Each row has a name. Each question is about the rows just above it.

[-24  90 -94  29]  K_206
[-86  91 -52  52]  K_699
[ 90  83 -35  20]  K_950
[-94 -94  -1 -94]  K_247
Shared by K_206 and K_950:  [90]
Which value is in both K_247 and K_206?  [-94]
Shared by K_950 and K_206:  [90]
Count of [-94] in K_247:  3

[ 22 -89  28 -39 -13 -41  40 -29 -22  11   4   4 -34   7 -91 -21 -12 -10
  -6  34  17  44  -5  12  18   1  -4 -13 -58  -2  10   7  21  12 -13  31
 -16 -19  -7 -41   1 -35  20   8 -14   3  -4 -29  20  34 -13  25   0   3
 -16 103  -7 -92   7   0 -34 -29] = K_284
[ 12 -92  24 -12  -8 -48  25 -19 -27  44   6  17 -35  22  23 -14  -5 -14
 -17  32  23  32   4  24  11   1  -5 -21 -65  11  -3 -17  25  23   8  22
   9 -20  -5 -29  23 -50  30   8 -16  12 -13 -34 -92  35 -32  16   5  -9
  35 -92  -9 -97  -5 -10 -23 -18] = K_584
[ -3  34  12 -12  -8 -43  28 -34 -34  54   7  17 -32  -1 -26 -10  -1 -25
 -26  29  21  36  -2  30   6  -9  -1  29 -68  16  -7 -19  17   8  -4   8
  -8 -17 -15 -41  13  29  35  10 -17   1  -5 -20  17  50 -58  19  -9 -15
 -15 -10 -10 -64 -13 -10 -30 -10] = K_532
Times [30] occurs in K_532:  1
Times [-92] occurs in K_584:  3
Where do [ -3  34  12 -12  -8 -43  28 -34 -34  54   7  17 -32  -1 -26 -10  -1 -25
 -26  29  21  36  -2  30   6  -9  -1  29 -68  16  -7 -19  17   8  -4   8
  -8 -17 -15 -41  13  29  35  10 -17   1  -5 -20  17  50 -58  19  -9 -15
 -15 -10 -10 -64 -13 -10 -30 -10] appear?  K_532
Count of [10] in K_532:  1
Whose row is [ 22 -89  28 -39 -13 -41  40 -29 -22  11   4   4 -34   7 -91 -21 -12 -10
  -6  34  17  44  -5  12  18   1  -4 -13 -58  -2  10   7  21  12 -13  31
 -16 -19  -7 -41   1 -35  20   8 -14   3  -4 -29  20  34 -13  25   0   3
 -16 103  -7 -92   7   0 -34 -29]?  K_284
Times [29] occurs in K_532:  3

[ 29  32 -34  59  23  36  33  42 -35] = K_127
[ 35  32 -79  21  68  19 -15   2  79] = K_964
[ -7 -31  19   7 -26  70  20  38 -94] = K_650
The one value in K_964 and K_127:  [32]
The one value in K_650 and K_964:  [19]

[ 26 -11 -88  29  58 -11  22] : K_518
[  8   4 -22 -21  16 -25   8] : K_605
[-27  31  31 -27  31  31  31] : K_594
[ 32 -10 -31  -2 -24  47 -14] : K_278
[ 25  10 -64  19  48 -36   8] : K_802
[-15   3  82 -85  32 -35  12] : K_417
[  9 -19  65 -27 -45   5 -26] : K_6
[ 22  28 -18 -53  26 -83 -10] : K_796
[ 20  20 -25   0  20  20  20] : K_309
[-32  13 -23 -32 -45 -23 -23] : K_545
[-46 -27  51  -3 -50  95   8] : K_392
Count of [-45] in K_545:  1
Count of [20] in K_309:  5
How many times does K_545 hold [-23]?  3
Count of [21] in K_309:  0
How many times does K_594 hold [-26]?  0
Count of [30] in K_594:  0

[-18 -29  -7 -97  -2 -65  41]  K_430
[ 22 -73  47 -13  -2  47 -48]  K_534
[-40 -47  13 -82 -12  -6 -25]  K_676
[-26 -31  -7 -81 -18 -26  -6]  K_427
[-14 -11 -12 -12 -14 -11 -12]  K_933
[-3 47 47 47 -3 47 -3]  K_464
How many times does K_464 hold [-3]?  3
Count of [-11] in K_933:  2
Shared by K_933 and K_676:  [-12]
How many times does K_427 hold [-6]?  1
Which value is in both K_676 and K_427?  [-6]
Where do [-40 -47  13 -82 -12  -6 -25] appear?  K_676
Count of [-3] in K_430:  0

[-44 -40 -44  13  50  -8 -23 -22 -17 -37 -11 -58   0 -20] : K_488
[-52  23  70 -87 -42 -14 -16 -19 -11 -12 -29 -31  16  -8] : K_958
[-21  -6  53 -45  -7 -10 -39 -21 -11 -28  18 -16  37  61] : K_302
[-21  -6  53 -45  -7 -10 -39 -21 -11 -28  18 -16 -21   2] : K_293
[-52  23  70 -87 -42 -14 -16 -19  -8  35 -18  29  -9  -9] : K_85
How many times does K_293 hold [-39]?  1
Shared by K_85 and K_293:  [-16]

[ 20   4  60 -18  -2  -4  -3   8  -8 -15  31 -10   7  13  11  11   8  -8
   8 -15   8  10  -5] = K_61
[ -5   8 117   5  -1   0   7  10   8   2 -19  -4   7 -15  -7   2  33  -7
  -8 -10  -8  -5 -28] = K_256
[ -2 -19  -2  -2 -13  18  -2   5  14  20  13  23  24  -1  -5   0 -10  19
 -11  32  19   0 -19] = K_325
[ 10 -18  20   6   3   8   9   0  12   0  -8  -8 -20  13  18  -7  -4   6
   9 -18   0  17  20] = K_356
[ -2   2  11   4  19  16 -11  -9  -8  -7 -11  20 -38  21  -8 -13  -7 -12
   4 -16 -23 -10 -25] = K_231
[ -8  30  20  10  21 -24  -4  11   7   3  -3 -23  44   9 -17   5  -6  -1
   9   1 -12   7  14] = K_628
[ 12   2 -72  -1 -19 -20   9   4  -9  -9   5  22  20   4   8  10  19  22
  -3  14  23  -1   3] = K_107
[  1  -3 -77 -29  11   1  -3   8  11  -6  30 -12 -12  11  -5   1 -16  26
  -7  17  14  -1  -5] = K_698
Which row holds [  1  -3 -77 -29  11   1  -3   8  11  -6  30 -12 -12  11  -5   1 -16  26
  -7  17  14  -1  -5]?  K_698
Which row holds [ 20   4  60 -18  -2  -4  -3   8  -8 -15  31 -10   7  13  11  11   8  -8
   8 -15   8  10  -5]?  K_61
Whose row is [ -8  30  20  10  21 -24  -4  11   7   3  -3 -23  44   9 -17   5  -6  -1
   9   1 -12   7  14]?  K_628

[-30 -35  31 -28  26 -35  18 -23  18 -26 -31 -37 -35  22  33  17  33  34
 -46  18  28  38 -21 -38  22  28  39  31  32  18 -38  28 -33] = K_555
[-66 -81  79  31  65 -74  87 -49 -64 -56 -67  32 -82  50  77  35  69  69
 -56  36  64 -82 -46 -58  49  61  84  79  70  63 -67  72 -70] = K_788
[-76 -83  82 -67  70 -83  93 -57 -73 -66 -77 -87 -83  54  83  41  78 -57
 -64  39  71  88 -57 -75  56 -45  93  82  78  72 -80  77 -78] = K_716
Times [-83] occurs in K_716:  3
How many times does K_555 hold [18]?  4
The one value in K_716 and K_555:  [39]
Which value is in both K_555 and K_716?  [39]

[ -3 -27   0 -13   8   6  25  34 -36  38   7 -53  32] : K_850
[-23  48 -72  40 -38 101  -7 -38 -38 -64  56 -38   0] : K_851
[ -3 -19 -19 -13   8   8  25  34 -36  14   7   8  32] : K_11
[ -1 -66  25  25   7  25 -19  16  -2  13  -7  25   8] : K_502
Whose row is [ -1 -66  25  25   7  25 -19  16  -2  13  -7  25   8]?  K_502
Shared by K_850 and K_851:  [0]
The one value in K_502 and K_851:  [-7]
Count of [25] in K_502:  4
Whose row is [ -3 -27   0 -13   8   6  25  34 -36  38   7 -53  32]?  K_850
Times [-39] occurs in K_851:  0
How many times does K_11 hold [8]?  3

[-22 -84 -20 -10] : K_28
[-20  49 -23 -34] : K_812
[-21 -39 -39 -24] : K_143
[-35  11  51 -75] : K_487
[-20 -22 -20 -22] : K_880
[-20  63 -70  38] : K_350
[-21  54  -1  17] : K_825
[-21 -84 -13  -1] : K_317
[-20 -35 -20 -35] : K_922
Times [-35] occurs in K_922:  2
Shared by K_350 and K_880:  [-20]
How many times does K_143 hold [-21]?  1
Which value is in both K_922 and K_28?  [-20]
How many times does K_812 hold [-34]?  1
How many times does K_880 hold [-22]?  2

